(14) [ -33   85   35  -61  -22  194  319   43 -237   70   61 -171  -49  134
  181 -261  -96  129   87   53   34  -32   45]
(20) [ -95  -31  -80 -140   55 -119 -172    9  185  -89   55  226 -159  172
    9 -157   41  118  -65 -350    4  117  103]
(13) [-140  132  -89 -163   -6   90   45  155 -316  141  210  112  -88  150
  120 -278   42  206  -56  -19 -112    9   83]
(14) [ -83   37   -8  -85  106  180  164   27 -249    0  109   77  -66  148
  112 -220 -216   24   45  124   -7  -17   96]
(26) [  54   13  -35   40 -145   31  273  -10  -99  165 -248 -305  115  -24
  -14   -4  -81  -45   39  162   43   -7 -122]
(13) [ -23  -46  -56 -127   33  -50 -144  -21  -47  -49   58   69  -36   77
   -7  -50  -53   41  -47  -64   -7   67   70]
(26) [  44  -80  215  169  -90  -45  -26  -69  242 -112  -93 -127  -10   -1
  -37  106  140   -8  124 -215    3   21  -78]
(20) [  48   19   43 -124   26   94   78  -73 -303   45  -58 -205  138   25
  -39  -62 -104   36   20  124   -8   57   -6]
(13) [-111  -16   14   86   54   58  -97    1   15  -47  -61  149  -31   65
  -20  -12  -49   -6   73   37  -26  -38   -9]
(16) [  15   12   17 -131 -125  -24   85    0 -310  152   43 -280   68   86
   24  -87   47  191  -54   24  -68   62  -27]
(26) [ 192   -1  -30 -141  -21  -89   15 -149 -339  321 -156 -337  235  -90
  -86   97  171  212 -189   -9  -86   71  -75]
(14) [ 338 -282  191 -126  211 -210 -318 -445  -76 -126  -56 -223  274 -111
 -256  379  -30  -45 -162  -96  -14  172   23]
(13) [ -25 -106    9  -78   61  -21  -59  -81  -71 -146  131   -6  -18  122
   12  -23 -207  -15   -5   93   42   26   77]
(14) [ 241  -58    0 -183  186   60   71 -192 -174  -40   17  -94  131  -83
  -24   28 -199 -135  -70   49   71   73  106]
(16) [-203  154   49  245 -172   18    6  263  264   35  309  148 -294   67
  288 -132  453  328   73 -272  -48 -209    4]
(20) [  27   21  -20   59  221   84   35  -25  340 -209   60  276 -124  -70
   80  -12  -95 -152   46  -76  158  -75  119]
(20) [-135   81   17   56  147   32 -265   86  111  -51   61  423  -82  -23
  -58    1  168   26    1 -147 -110  -19   35]
(20) [  66 -177  340  434 -192 -144 -124  -70  536 -288   34  -51   -6  -69
  -97  325  219 -227  192 -240  -23  -52 -145]
(13) [ -84  124  180   96 -154  114  123  146  -70   30  100  -92  -39   48
   70 -126  213  112  138 -108  -99  -24  -60]
(16) [  58  -23    9 -122   10  -79 -155  -59 -104   19   25  -18   83    6
  -94   18   83   46  -80 -133  -74  106   14]
(20) [  61  -91  193  -10  -16  -15  -95 -117 -175   13  -42 -110   95   65
 -106   47   66   42   25 -140 -141  111  -39]
(26) [  39   15  154   37  150  153  111 -108 -106  -24   30  -12   31   58
   45  -78   -2   66   67  -76  -15  -22   39]
(20) [  89 -132   16 -339  148    0 -142 -122 -276 -206  331    2  -44  136
   60 -107 -275    1  -74   -5   25  141  235]
(26) [  -3 -101  200   38  -46    8  -94  -72 -148  -76  129  -24   29  152
  -39  -23   31   13   69 -151 -147   69    1]
(16) [-47  33  88  78  28  66  75   9 -23  -5 -14  27  25  22 -31 -17   3 -20
  55  31 -41 -17 -38]
(16) [ 142 -187   82  -15  -31 -182 -311 -130  194 -206  139  -35  -24  -42
  -27  198   71  -43  -32 -203   25   60   61]
(14) [ -42  -32   20   64  -15  -39   21   48  182 -183  275   69 -119   34
  102    8  -52  -53   17   39   75  -75   65]
(14) [  15   65  102   67 -120  144  307  -35 -317  173 -134 -359  186   64
   -4  -94   -7   71   97  145  -47  -26 -129]
(14) [  84  -81    4 -264  -53  -64  -69 -125 -473  124   45 -308  149  117
  -47  -51  -54  185 -114   35  -91  145   22]
(26) [ -10   94  -54 -215  -23   64  135   60 -378  121  -15 -206  113  -20
  -37  -83 -137   39  -48  294  -12   64  -14]
(13) [ -92  149 -161   11  -41  202  262  134 -160  173 -178  -19   -5    6
  100 -187 -131  -16   82  231   50  -92  -34]
(13) [  26  -54  172  203  -70  -38  -10  -12  192  -60   58  -39  -51  -34
   32  128  164   10   67 -114  -26  -62  -52]
(20) [   1 -122   -2  143  -16 -218 -295   -2  392 -128  264  285 -181   12
   61  139  235   30  -89 -332  -38  -54   68]
(14) [  64   36   25  -58 -129  102  268   -6 -245   83  132 -303   25  117
  172 -200   -7  128   42  -24   21  -21   28]
(20) [  41  -30   19  -35  -96  -39   59  -45    4   23 -112 -221   32   38
   -1  -23   12   63   23  -67   42   52  -39]
(26) [ 249 -101 -175 -206   97 -195 -219 -134  -77   84  -36   14  154 -227
 -154  256  -48 -151 -261   72   -5  101   45]
(20) [ 154  -19   73 -195    9   -7  137 -222 -404  154 -242 -404  353   49
 -226  -28  -76   33  -63   27  -62  195  -97]
(13) [ -96  -79  312  393  -76   35  -22    6  305 -254  199   91 -100   88
   49   89  131  -68  220 -132  -49 -133  -56]
(14) [-135   68   -3   29  -67   35  134  105   -3   -3 -124 -103   13   -6
  -46   -9 -117  -30   73  280   52  -20  -92]
(14) [  18   37  -85 -154    1   -8   -2   33 -151   42  -26  -41   67  -52
  -63  -10  -95  -56  -59  143    1   65    7]
(16) [ -72  103 -128 -324 -120   36   86   69 -504  251  -42 -258   59  177
   38 -298  -13  299  -74   22  -73  132   10]
(26) [ -39  -62  232  -41   27  -26 -156  -76 -127 -146  172  -33   46  130
  -93   -5   51   82   35 -118 -116  103   13]
(13) [-105   78 -102 -157  -72   44   44  149 -210   52  150  -25  -89   78
  114 -172  -64  115  -21  126   -3    1   61]
(16) [-176  180  -78  112   70  220  107  241  114    1   62  335 -227  -38
  192 -157    2  -13  114   84   37 -168   62]
(26) [  53  -68   56  120 -140 -149  -40  -11  256   -2 -116 -108   -7  -72
  -54  160  147  -28    6 -130    8   16  -96]
(26) [ 150 -136  169  -21  -67 -311 -343 -141  121  -16   74 -123   90  -77
 -174  279  361  134 -156 -340 -130  139  -54]
(16) [   6  -59  -43    9   59  -24  -32   19  180 -156  135  134 -126  -36
   75   54 -137 -122   -4   76   98  -47   88]
(16) [  28  126 -179 -102 -136  210  383   93 -389  252 -210 -321  103  -32
  109 -177 -228  -33   61  381   79  -52  -51]
(20) [  80   35   -8  -60  264  138   50  -86  -88  -85  193  185   24  -31
   57  -55 -123  -80  -38   44   41  -51  143]
(14) [  61  101 -153 -141   84  123  141   39 -241  136  112   30    0  -38
  135 -139  -64   39  -82  103   24  -53  101]
(14) [ -69   84 -133   -3   26  133  261  151    1   16  251  168 -210   75
  270 -224 -127   -6    6   73   72 -130  132]
(20) [ 279 -211  252  208  120 -164 -297 -284  397 -240  -31    5  121 -234
 -175  452  170 -202   -2 -235   20   12  -31]
(16) [ 163  -39  196   43 -154   12  208 -131  -90   57  -62 -539  106    1
   75   30  127  178   73  -73   53   -1  -79]
(13) [-147  202  114  193 -319   53  351  175 -156  286   93 -363   18  136
  159 -197  406  405   67  -73 -109 -133 -176]
(26) [  29  -39   99    8    5   64   22  -83 -173   10  -99 -118  109   33
  -71   13  -71  -30   61   61  -47   40  -43]
(26) [ 205 -104  307  -29   15  -28 -118 -226  -35  -92 -126 -331  155  -71
 -126  167  142   68   64 -212  -22  136  -47]
(26) [   5   22  -65   89  145    6 -102    7  280  -93 -120  232  -23 -183
  -62  155  -35 -172    6   84   90  -65    1]
(14) [-295  266 -371 -432   30  317  375  337 -672  181   75   31 -103  163
  189 -510 -559   44   -5  686   75   -4  133]
(16) [ 276   20 -136  -64  -36  -69  228 -178 -104  298 -406 -401  319 -202
 -140  135   24  -46 -138   81   76   47 -139]
(13) [  92  -87  195   82  -82   17  -17  -82   31  -46  -89 -196    8  -10
    7   79   78   19  114 -134  -16   31  -43]
(16) [ -66  -16 -171 -109   40 -103  -41   91   16   17  182  183 -139   18
   68  -13  -97   11 -149  111   14  -15   91]
(16) [-155  -12   30   60 -141 -157 -224  151  131  -57  361  163 -198  117
   98  -22  267  200  -49 -212 -112  -37   36]
(13) [ -70   44  -54  156    6   32  130   76  203   14   -4  130 -104  -12
   90  -17    8  -31   30   31   54 -122  -13]
(16) [ -99  -85  175    9  -43 -221 -186  -51  340 -248   48   -8  -45  141
 -147   36  131   83   18 -313    2  145  -36]
(20) [ 272    0   -3   48  -31  -79  240 -185    4  220 -232 -339  263 -161
  -98  146  135  -26 -113  -63   33   13 -125]
(20) [  76 -118   75   23   48 -175 -428  -78  170 -150  261  182  -52  -52
  -23  193  239   55  -92 -275  -75   11   81]
(13) [-173  114   -9 -217  -15   92  124  139 -210  -77  202  -34  -80  186
   75 -298 -140  120   38   87   21   68   82]
(26) [ -30   -1   68   72   65    2 -183   23  177  -99   23  181  -87  -59
   -2   74  114    5   41 -118  -14  -23   24]
(14) [ 132   11   11   60   93  119  153 -132  -91   21 -143 -124  192 -107
  -53   70 -126 -151   39  183   68  -55  -40]
(13) [  41  -92  190  257  -76 -171 -213  -67  284  -24   85   55  -22  -21
  -42  207  396  101  -15 -359 -125  -39  -77]
[ -70  103 -189   -6    6   84   66  152  -39  111  136  234 -132   20
  167 -161   15   25  -40    3  -13 -104   81] -> (14)
[-251   63   63   70  -73   42  -89  187  -10  -34  145  181 -168  144
   63 -125   94  138   87  -27 -107  -37   -3] -> (26)
[-244   72  142  149   48  -95 -266  134  361 -162  342  429 -241  153
   46  -89  411  249    4 -468 -128  -36   52] -> (16)
[ -92  -29   -1  -56   61 -152 -340   45  136  -52   82  293 -109   24
  -85   53  165   87  -95 -225 -109   83   41] -> (16)
[ -87  123   13 -137 -192   76   67  131 -287  130  -55 -247   30   85
   28 -198   89  195   69   -2  -62   74  -53] -> (20)
[-201   43 -114  109 -102   14   20  238  319 -121  138  278 -297   81
  179 -135  -35  -56   95  -38   72 -102   57] -> (26)
[  -2   26  -56  -53   79   23   78  -14   53   15 -198  -28    8  -58
  -37   11 -117  -30   -2  114   94   19  -14] -> (13)
[ 115 -117  118  111 -146  -32  223 -221  -39   -7 -283 -455  283   79
 -162   62 -131 -126  102   55   53   62 -173] -> (26)
[-203    1 -121   74 -194  -44  -70  243  162 -103  204  157 -235   77
  146  -63  -52  -37   63  111   30  -95   29] -> (16)
[   7   -4   76  292   79  128  137  -43  151  -13 -209   64   55 -122
  -38  156  -82 -203  128  205   42 -147 -100] -> (13)
[-185   41  -42  -40  -37  105  -25  135 -147  -32  234  186 -169  228
  160 -270  -41  114   64  -62  -67  -30  101] -> (13)
[ 359 -206  214  246 -112 -282 -112 -291  511 -130 -181 -288  215 -231
 -211  442  284 -206  -14 -369   57   58 -152] -> (13)

(87) [ 183    1  -68 -160  117   68  -61   -2  -96  -75  -23  -24   29  100
  -19  -20   78   47  -31  -42  136    6  -32]
(93) [  13   15  104  -10   25 -126    0 -118  -12  -41  -32   66 -118  -23
  -60   26 -273  -44 -143  -34 -120    7  -23]
(87) [ -67  -14  155  -64   62 -211  111   14  158 -274  219 -120 -176   13
   94   80  124  -70  129  124  161  -30 -304]
(88) [-118   52   61   46   54 -213   51   41  154  -83   99  -82 -120   29
   13  -56   43  -18  248  164   54   52  -63]
(100) [  38   26   10   77   93  168 -115  252  173 -142   22   64  -35  -45
  -80 -106  239 -103 -128 -322   27 -118 -236]
(87) [ 127  228 -130  199  220  134 -218   45    9  374  -77 -117  210  -68
  -27 -140 -318  128   -4  -80 -160  263   63]
(101) [ -27  -79  -30  -97 -113   17   43    1  -37  -39  -53    6  107   49
  100   61  114  -24  -10  -62  -64 -121   61]
(101) [ -69    3   54  -13  -57 -168   42 -127   79 -119   41  -29  -26  -26
   79   97  -71  -31  -15 -125 -175  -27 -144]
(101) [ -23   81  -66  135   66   21 -191   28  122  -29  -50   41   20 -120
  -68 -114   21    6   39 -198 -230  246  -59]
(101) [ 173   40 -113 -140  166   -7 -171   92   -1  -32   34  -75  -35   82
  141  -22  122   -8  108  -34  -84   28 -160]
(93) [ -34 -181  -25  -69 -253  -62  158 -268 -185  -11 -150   88  219   42
  122  169 -102   72  -53  -17   -6 -231  250]
(87) [  74   59 -143  -29   -1  158 -156  114 -118  181 -100   19   35   -2
   29  -45   90   14   -8  138  -58   44  159]
(87) [ -12    2  107 -100   55 -204   63  -60   84 -243   84  -96  -44   39
   94   74   14  -29   52   43   85  -38 -181]
(101) [ 137  -44 -153 -197   15  -41  -59  -48 -198  174  -10 -111   79  117
  291   98   -2   66  201  284  -76   11  118]
(101) [  97   22  -70  -76   21  127  -66   -6 -216  301  -47  -35   30    1
   45   21 -166   43  -37  269  -72  174  211]
(88) [ 181   -2  -39 -137  267 -158  -80   37   -6   -2   40  -92  -50  171
  104  -93  -92   30  263  106   31   67  -45]
(93) [ -18   89  -11 -243  -64 -282  109 -196 -107   95  -65 -191   96  191
  187  134 -256   34   47  143 -215  -75  142]
(87) [ -73  131   71   28  106  -60   32  101  131   32  146 -139 -134    5
  -71  -62   -2  -29   87  106   24  163 -124]
(100) [ -57   23  -30   18 -129   97    1  -44  -51   74  -81   69   24  -44
 -104   11  -21   -8 -165 -121 -151   26  102]
(87) [ 218 -137 -158 -288  -43   99 -130   16 -254   59 -126   96   12  129
  204   87   91  -46  -72   -6 -185 -184  103]
(100) [ 100   92 -147   68  143   73 -221   42   37  159  -23  -14   25  -36
   -9 -114  -67   39   72 -197 -295  246  -55]
(100) [  65   82  -22  197  155  152 -123   60   71  146   13    0   58 -111
 -114 -117 -146   45  -55 -173  -47  205  -70]
(88) [  -9  -10   59   87   67  -74   28  -97   28   22   54  -78   89  -70
   69   29 -178   64   89   94   51  154  -24]
(88) [-138  -17   82  266   32   27    2   75  192  -16   25  115  -64 -126
 -215 -168  -40  -29   48 -168  -28  155  -15]
(100) [ 150  -67  -30  -68   83   92    5   46  -88    9 -110   35  162  122
   -9  -61  -29   39  -47  -83  185 -176  118]
(100) [ -69   97   -2  279   38  202 -146   91  141   13   25   76  -33 -245
 -213 -119   68    3 -101 -165  -38  286 -106]
(88) [ -11  -85   81 -121  -16 -133  123  -26    7 -194  110  -43  -99   68
   96   93  126  -31   91  157  202 -135 -111]
(101) [  73   48  -43  -31   40  -62  -23 -145  -97  106   14 -123  102  -12
  147   97 -171   99   56  171   -9  109   19]
(93) [-165  -69   81  108 -250   17  122  -32  119 -199  -38  156    1  -78
  -72   87  129  -97 -252 -375  -58 -353 -111]
(88) [ -95   32   -9   36  -69 -178  159 -175   36   79  -28 -113  191   90
   44   32 -192   98  116  -90  -65  -65  100]
(93) [  55  -40  -92  -88  -14   94  -91   87  -83   66  -47   89  -96   43
  -27  -52  116  -42   10    8 -117   21   83]
(93) [  48   37 -103   42   78 -111 -195  -36   59   -7  -98   83  -34   -4
    9 -100  -87   -1  102 -198 -326   97  -10]
(87) [  36   72  -34   64   88    2  -58  -24   37   14  -32  -10   43   -4
  -93  -85  -72   57   18 -104   -4  106    1]
(88) [ 137   61   21  -19  180  156 -132  162    4   22   77  -30  -97  -48
  -28  -43   32  -47 -109   30   68  111 -167]
(100) [-157  -71  154  -10 -246   16  177  -38   95 -233   44   56   -6  -75
   11  189  122 -135 -328 -296  -44 -320 -207]
(100) [  90  -69 -150 -121  -57   -5  -21 -174 -284  268 -169  -27  232   83
  159   49 -204  140  134  270  -90  115  406]
(87) [  57  -56  -26   80   33  152  -89  124   73  -56   19  115  -45  -56
  -45  -52  141  -58  -85 -271  -31  -86 -159]
(101) [ -75   31   -6  182   -9  115  -56  155   98   55  -48  125  -60  -66
 -179 -151   67  -45  -35 -112  -16  -10   54]
(93) [-182  -84  167  142 -144 -122  226 -137   67 -182  -11  142  -77  -40
 -218   -7  -64    1  -52  -14  236 -137   82]
(93) [  57  108 -108  -25  112  101 -165  156   31  166   -2 -123   92    4
   97  -65   44   -6   66  -29 -210  179  -26]
(93) [ -57   86    5  220   55  175 -126  169  145   18   59   20  -33 -189
 -103  -93  129  -27  -42  -63   11  179 -130]
(88) [-129   37   17  -93 -134  -68  180  -97  -39  110   -5 -183  202   74
   92  101  -75   48   27   87  -61   23  147]
(93) [ 149  144 -124 -162  200  -28 -183   10  -45  115   44 -218   46   55
  151  -11  -43   59  147  111 -190  334  -74]
(88) [  46  151  -31   51  122   74   -7    2   25  234   36 -174  147   18
  -34  -42 -210   78  -37 -116  -85  166  -29]
(101) [  -2   26   46   99  129  -22  -75   77  126 -223  -12  138 -185  -29
 -277 -199  111  -18   43  -72  180  102  -52]
(101) [ -76   72   12  -80 -162  -82   88 -167  -80  158  -16 -174  184  -18
  234  229 -212   16 -124   68 -249  -39   38]
(88) [-120   19  130   90  -75   93   94    4  108 -190   74  -15   29 -141
 -116   52  131  -24 -186  -93  182   37 -148]
(100) [ 175 -105 -216 -317  -93   50  -35  -55 -314  238  -99 -109  235  180
  401  179   39   61   99  207 -155 -148  222]
(101) [ 103 -153 -123 -243 -150  -51   13 -170 -218  -66 -158   25  214  124
  259  164   64   50   13    9  -58 -228  170]
(88) [ 106 -100  -78  -47  -31  112  -81  -35 -181   99 -168  173   33   22
  -52  -42  -84   15  -84  -18  -70  -13  238]
(100) [  47   14  -91  -32  -16   75  -22   74  -50  108  -74  -43  159   71
  100    0   59   25   12   -6   15 -151   94]
(100) [ -22    2   32   78   59  -25  -17   30   52  -23  -21   54  -44  -15
 -107 -103  -41    1   53    9   47   72   47]
(88) [ -38  146   26   93  128  -59  -48  -17   42  102   34 -140   35  -71
  -38  -68 -159   78  126  245   41  344   55]
(88) [ -60  -47   32  100 -134  167   -3   58  -37    8  -40  193 -131 -114
 -163  -10   84  -68 -203  -17   37  -77   60]
(93) [ 242   61 -124 -269  240 -105 -119   30 -170  266    0 -209   39  221
  263   -7 -210   51  228  291 -140  113   90]
(100) [-143   -6  149  149  -14 -152  113  -83  136 -195   77   15  -75  -95
  -97   -4  -25   11   67   90  207   47  -70]
(101) [ -11  -51 -154   55 -206  196   -6  -69 -259  427 -196   65  247  -30
   78   51 -161   90  -58  151 -155  -17  445]
(87) [ -17   51  -39   -7   13 -136  -46 -118  -13   93  -25 -105  105  -17
  150   46 -175   54  121   88 -206  162   53]
(87) [ -74   46   86 -142  -35 -168  119  -20  -51   46   47 -123  -89   87
   83   77  -88  -36   59  351   27  -16   85]
(101) [  28 -179  -73 -164 -207    1   27 -142 -184  -46 -177  107  181   55
  174  139   31    0  -76  -67 -136 -207  200]
(100) [ -29 -141  -96    5 -240  113  133 -169 -177  124 -159  126  213   47
  -47   55  -36   91  -87 -150  -11 -174  299]
(87) [  61    9  -49   37   -7  -17  -20  -91  -36   86  -69  -25  175    6
  118   58 -163   56  -45 -117  -82 -120   17]
(87) [-149 -129  180  -85 -194 -311  328 -208  200 -492   99  -22   34  104
   98  215  115  -67  -86 -432   91 -525 -339]
(93) [  70 -110 -170 -202 -215   55  -51  -76 -230  125 -193   91  135   94
  214  137   37  -20  -97  -73 -309 -247  215]
(88) [  96  -15 -118 -206  -36   33  -58   11 -170  123  -61  -33   22  107
  147   60   45   -5   15  122 -135  -41  117]
(93) [  -7   36  -80   75  -62  358 -200  295  -64  250   -6  136 -191 -158
  -81  -62  200 -130 -174  104 -182  116   49]
(101) [  97   38 -150 -317  -84 -106  -20 -166 -243  182  -66 -154   91  157
  273  179 -102   50   39  182 -288    0  142]
(100) [ 169  -86 -185 -273  -39  171 -127  129 -237  205 -130   10  101  146
  222   40  123  -43  -14   68 -216 -109  195]
(87) [-229 -211  267  -85 -327 -159  414 -174   86 -519   44   56   67   18
   14  249  212  -85 -218 -159  351 -502 -127]
(93) [  -8  -71  -75 -123 -131  -91   90 -110 -154   41 -134   16  120  141
   84   45   -4   63   97  151   50 -176  283]
[  75   42 -160  219  -11  275 -171    2 -123  386 -150   98  181 -135
  -60  -75 -195   98 -106  -82 -170  142  226] -> (101)
[-309  224  286  357   25  -36  144   50  328  -22  155 -142   -9 -249
 -241  -54 -198  -35 -145  -13  103  253 -174] -> (93)
[ -43    3   67  135    6  133  -35  103   -4   46  -41  131  -95 -111
 -191 -101  -22  -38 -107  114  115   88  116] -> (93)
[ -48  -73  -84   22 -137  144   58   31  -60  120  -81   26  194   24
   19   -2  107   37    8  -65    2  -90  188] -> (101)
[ 151  -86 -171 -104  -43  184 -112  -20 -248  224 -151   49  182   32
  129   33  -24   62  -26   65 -111   18  249] -> (101)
[-141 -100   88  151   -6 -165  111  -20  216 -364   54  115  -94  -12
 -167 -115  215    9  215 -112  280  -64  -90] -> (101)
[ 170 -113 -117 -270  -25  -61  -59 -129 -154  -97  -94   61   17  153
  132   81   32   -1  -20 -181 -191 -137    2] -> (93)
[ -49  -58  102  -69  -35 -110  120   34  129 -306  171  -12 -187   35
   38   90  259  -90   12  -61  171 -235 -310] -> (100)
[-109  231   46  136  132  142  -49  219  172  264  175 -168 -129  -98
 -178 -134  -60  -54  -25  -11 -192  403 -137] -> (101)
[ 120   65  -22 -117  238 -191   23  -20   38   -4   97 -242   84  176
  147  -30  -86   95  287  121  134   65  -90] -> (93)
[-108   99  207  102   46 -150  165  -83  164 -231  123 -141   24  -68
  -62   58  -70   30  -54   65  333  -11 -195] -> (101)
[  16  159  -69 -165  117 -190   23   56   51   75  107 -255  -54  201
  119  -18   44   26  258  157  -46   21  -74] -> (88)
[ 106   24  -78 -153   71   75 -108  114  -94  133   54  -42 -140   54
   72    1   72  -48   33  144 -124   96  -28] -> (100)
[ 181  -58 -245 -335 -103  104  -67  -61 -355  287 -172  -36  171  201
  224  102   -2   57    0  121 -239  -79  319] -> (100)
[-202  -80  225  202 -114 -143  208 -159  213 -462   21  144  -25 -122
 -245    2   61   -5 -108 -238  324 -137 -136] -> (100)
[ 191  103  -25 -134  225 -159   -2 -145  -21   26    2 -149   69  184
    3  -26 -303   94   23 -176  -43   23  -91] -> (87)
